Here is a tiny trained network, its code and every weight. The questions are about switching its units off for an input and a target symbol, where a switched-off unit gives its printed mean instead of its output.

import numpy as np


def w(rows, s, z=0):
    codes = np.array(rows[::2]) - 128.0
    scale = np.full(codes.shape[1], s)
    scale[-1] = z or s
    return codes * scale


def f(y):
    return y / 2 * (1 + np.tanh(0.7978845608 * (y + 0.044715 * y**3)))


def softmax(a):
    e = np.exp(a - a.max(-1, keepdims=True))
    return e / e.sum(-1, keepdims=True)


def log_softmax(a):
    a = a - a.max(-1, keepdims=True)
    return a - np.log(np.exp(a).sum(-1, keepdims=True))


def net(x, mask):
    ids = ['αβγεζηθλξπστφψω'.index(c) for c in x.split()]
    T = len(ids)
    res = E[ids] + P[:T]
    u = 0
    for l in range(2):
        q, k, v = (res @ M[l].T for M in (Q, K, V))
        z = softmax(np.where(np.tri(T) > 0, q @ k.T / 2**0.5, -1e9)) @ v
        res = res + np.where(mask[u], z, O[l][:, -1]) @ O[l][:, :-1]
        u += 1
        y = f(res @ A[l][:, :-1].T + A[l][:, -1])
        res = res + np.where(mask[u : u + 12], y, B[l][:, -1]) @ B[l][:, :-1]
        u += 12
    return log_softmax(res[-1] @ U[:, :-1].T + U[:, -1])


Q, K, V, O, A, B = {}, {}, {}, {}, {}, {}
E = w([
[173,129,136,105,113],'α',
[151,144,193,109,141],'β',
[193,165,99,250,173],'γ',
[131,193,89,129,166],'ε',
[144,145,78,157,132],'ζ',
[151,160,175,73,162],'η',
[134,151,228,161,156],'θ',
[117,157,197,216,183],'λ',
[86,163,153,210,210],'ξ',
[103,180,60,70,197],'π',
[151,135,89,74,128],'σ',
[94,80,117,149,116],'τ',
[98,40,148,147,117],'φ',
[95,37,76,106,148],'ψ',
[96,149,114,153,61],'ω',
],0.014)
P = w([
[155,86,95,196,186],'0',
[134,121,138,131,195],'1',
[116,145,141,102,173],'2',
[85,152,155,84,148],'3',
[64,171,159,77,121],'4',
[37,183,158,65,81],'5',
[19,193,168,64,63],'6',
[3,206,172,59,22],'7',
],0.0058)
Q[0] = w([
[224,80,15,207,38],'0.h1',
[176,248,121,124,120],'0.h1',
],0.012)
K[0] = w([
[255,108,121,144,165],'0.h1',
[119,177,140,129,94],'0.h1',
],0.018)
V[0] = w([
[190,254,156,106,106],'0.h1',
[98,69,83,85,254],'0.h1',
],0.0069)
O[0] = w([
[121,2,115,137,147,76],'0.h1',
[157,184,103,182,10,249],'0.h1',
],0.0051,0.0019)
A[0] = w([
[179,140,92,124,148,108],'0.n1',
[177,81,79,95,92,179],'0.n2',
[171,83,166,154,41,135],'0.n3',
[69,88,153,171,158,5],'0.n4',
[156,100,160,120,188,10],'0.n5',
[88,75,97,86,159,28],'0.n6',
[94,3,89,135,147,69],'0.n7',
[123,32,119,114,174,217],'0.n8',
[179,105,158,93,81,40],'0.n9',
[76,101,167,141,111,158],'0.n10',
[157,107,114,58,88,139],'0.n11',
[197,199,159,111,107,46],'0.n12',
],0.013,0.0033)
B[0] = w([
[114,70,151,206,53,118],'0.n1',
[9,115,227,139,138,140],'0.n2',
[95,167,13,110,228,139],'0.n3',
[181,143,208,60,106,177],'0.n4',
[128,22,150,127,111,115],'0.n5',
[163,130,129,182,38,96],'0.n6',
[105,252,96,236,103,105],'0.n7',
[40,113,48,98,195,137],'0.n8',
[202,169,155,107,200,95],'0.n9',
[201,171,107,55,126,253],'0.n10',
[202,127,222,102,93,155],'0.n11',
[89,175,154,200,162,133],'0.n12',
],0.014,0.0024)
Q[1] = w([
[83,177,245,53,187],'1.h1',
[254,87,109,111,179],'1.h1',
],0.012)
K[1] = w([
[68,210,126,5,31],'1.h1',
[196,112,166,104,117],'1.h1',
],0.015)
V[1] = w([
[58,46,134,156,50],'1.h1',
[120,118,246,127,129],'1.h1',
],0.014)
O[1] = w([
[168,224,98,1,77,3],'1.h1',
[236,143,62,165,212,96],'1.h1',
],0.0093,0.0031)
A[1] = w([
[99,146,94,139,86,157],'1.n1',
[81,145,128,181,100,117],'1.n2',
[185,78,202,154,68,142],'1.n3',
[84,124,1,165,89,2],'1.n4',
[169,142,172,110,86,117],'1.n5',
[159,203,172,167,134,105],'1.n6',
[85,118,53,138,124,213],'1.n7',
[130,99,115,113,166,63],'1.n8',
[106,125,70,127,93,48],'1.n9',
[126,121,60,161,87,181],'1.n10',
[186,78,95,76,137,134],'1.n11',
[116,50,143,48,155,109],'1.n12',
],0.015,0.0055)
B[1] = w([
[163,83,113,203,137,255],'1.n1',
[177,171,108,74,142,230],'1.n2',
[99,205,118,113,172,206],'1.n3',
[120,180,194,4,177,191],'1.n4',
[146,61,130,138,97,189],'1.n5',
[91,82,102,90,126,242],'1.n6',
[128,131,68,198,72,250],'1.n7',
[172,134,139,153,82,162],'1.n8',
[108,142,137,152,209,173],'1.n9',
[82,161,124,153,96,184],'1.n10',
[151,205,150,110,129,171],'1.n11',
[148,111,157,160,55,199],'1.n12',
],0.018,0.0051)
U = w([
[73,202,1,191,86,255],'α',
[139,63,70,204,69,189],'β',
[124,99,104,156,106,102],'γ',
[117,116,117,145,125,50],'ε',
[113,119,105,140,127,48],'ζ',
[142,130,131,154,123,74],'η',
[175,154,178,196,132,48],'θ',
[149,154,110,159,169,33],'λ',
[98,45,107,173,226,191],'ξ',
[62,93,114,119,157,163],'π',
[190,132,54,68,127,89],'σ',
[65,119,122,95,137,133],'τ',
[46,189,142,113,156,48],'φ',
[111,54,62,47,100,164],'ψ',
[83,125,212,150,81,114],'ω',
],0.006,0.004)

Each question gives the input, a string of symbols that net reads in full, and the target symbol t.
The units are the heads (2 rows each of Q, K, V and O) and the neurons (one row each of A and B). Each row of codes is followed by its name. A weight is (code - 128) times the scale printed after its matrix; where a second scale follows, it is the last column's (O, A, B and U).
mask holds one flag per unit, layer by layer, with each layer's heads first. A switched-off unit (its flag False) gives its mean, the last column of its rows in O or B, instead of its output. The means were averaged over made-up inputs and are rounded, as every weight is.
A unit's drop is (log p(t) with every unit on - log p(t) with that unit switched off) / (log p(t) with every unit on - log p(t) with every unit switched off).
The circuit of an input: a set's keep is (log p(t) with only the set's units on - log p(t) with every unit switched off) / (log p(t) with every unit on - log p(t) with every unit switched off). Starting from the 12 units with the biggest drops (on a tie, the unit counted first), units are removed one at a time, each time the one whose removal leaves the highest keep (on an exact tie, the one counted first), for as long as the keep stays at least 0.8.
units of the circuit, in order: the units of the circuit, biggest drop first
k most important neurons: the k neurons with the biggest drops, biggest first
k most important neurons of layer l: the k neurons of layer l with the biggest drops, biggest first
input η α ξ π ω ψ ψ σ, target ψ: units of the circuit, in order -> [1.h1, 1.n5, 0.n2, 0.n8]
input ξ σ σ θ σ β, target σ: 2 most important neurons -> [0.n2, 0.n11]
input ξ ξ η θ, target ξ: units of the circuit, in order -> [1.h1]
input ξ θ ψ θ π τ, target α: units of the circuit, in order -> [0.h1, 0.n3, 1.n7]
input α ξ ζ α, target ξ: units of the circuit, in order -> [1.h1, 0.n9]
input φ γ ξ ω θ ω, target β: 3 most important neurons -> [1.n4, 0.n7, 1.n3]
input σ θ θ ψ λ φ β, target φ: 3 most important neurons -> [0.n10, 0.n3, 1.n3]
input β ξ τ π ω β ε φ, target α: 3 most important neurons -> [0.n7, 0.n3, 1.n7]
input π ξ ω ψ σ ψ ω σ, target ω: 4 most important neurons -> [0.n10, 0.n11, 1.n12, 0.n2]
input ξ ψ β ξ ω ζ ξ ω, target β: 4 most important neurons -> [1.n3, 0.n7, 1.n1, 1.n4]
input ψ β η, target ψ: 2 most important neurons of layer 0 -> [0.n12, 0.n10]
input π β λ θ ε σ ξ, target σ: 4 most important neurons -> [0.n2, 0.n11, 1.n11, 0.n10]
input ψ ψ τ, target α: units of the circuit, in order -> [0.h1, 1.n7, 0.n4]
input γ α ψ ξ ψ γ, target β: 4 most important neurons of layer 1 -> [1.n5, 1.n1, 1.n3, 1.n4]
input π ζ τ ξ θ ω β σ, target ω: 4 most important neurons -> [0.n10, 0.n11, 0.n2, 1.n12]
input θ β ψ ξ ξ θ, target ξ: 3 most important neurons of layer 0 -> [0.n10, 0.n4, 0.n1]
input ψ θ α, target ψ: 3 most important neurons of layer 0 -> [0.n2, 0.n12, 0.n10]
input ω β η, target ω: 3 most important neurons -> [1.n12, 0.n5, 0.n12]
input θ ξ φ ε φ ψ θ, target ψ: most important neuron of layer 0 -> [0.n2]
input γ π φ ψ ε θ α ζ, target β: units of the circuit, in order -> [1.h1, 1.n1, 0.n8, 1.n4]
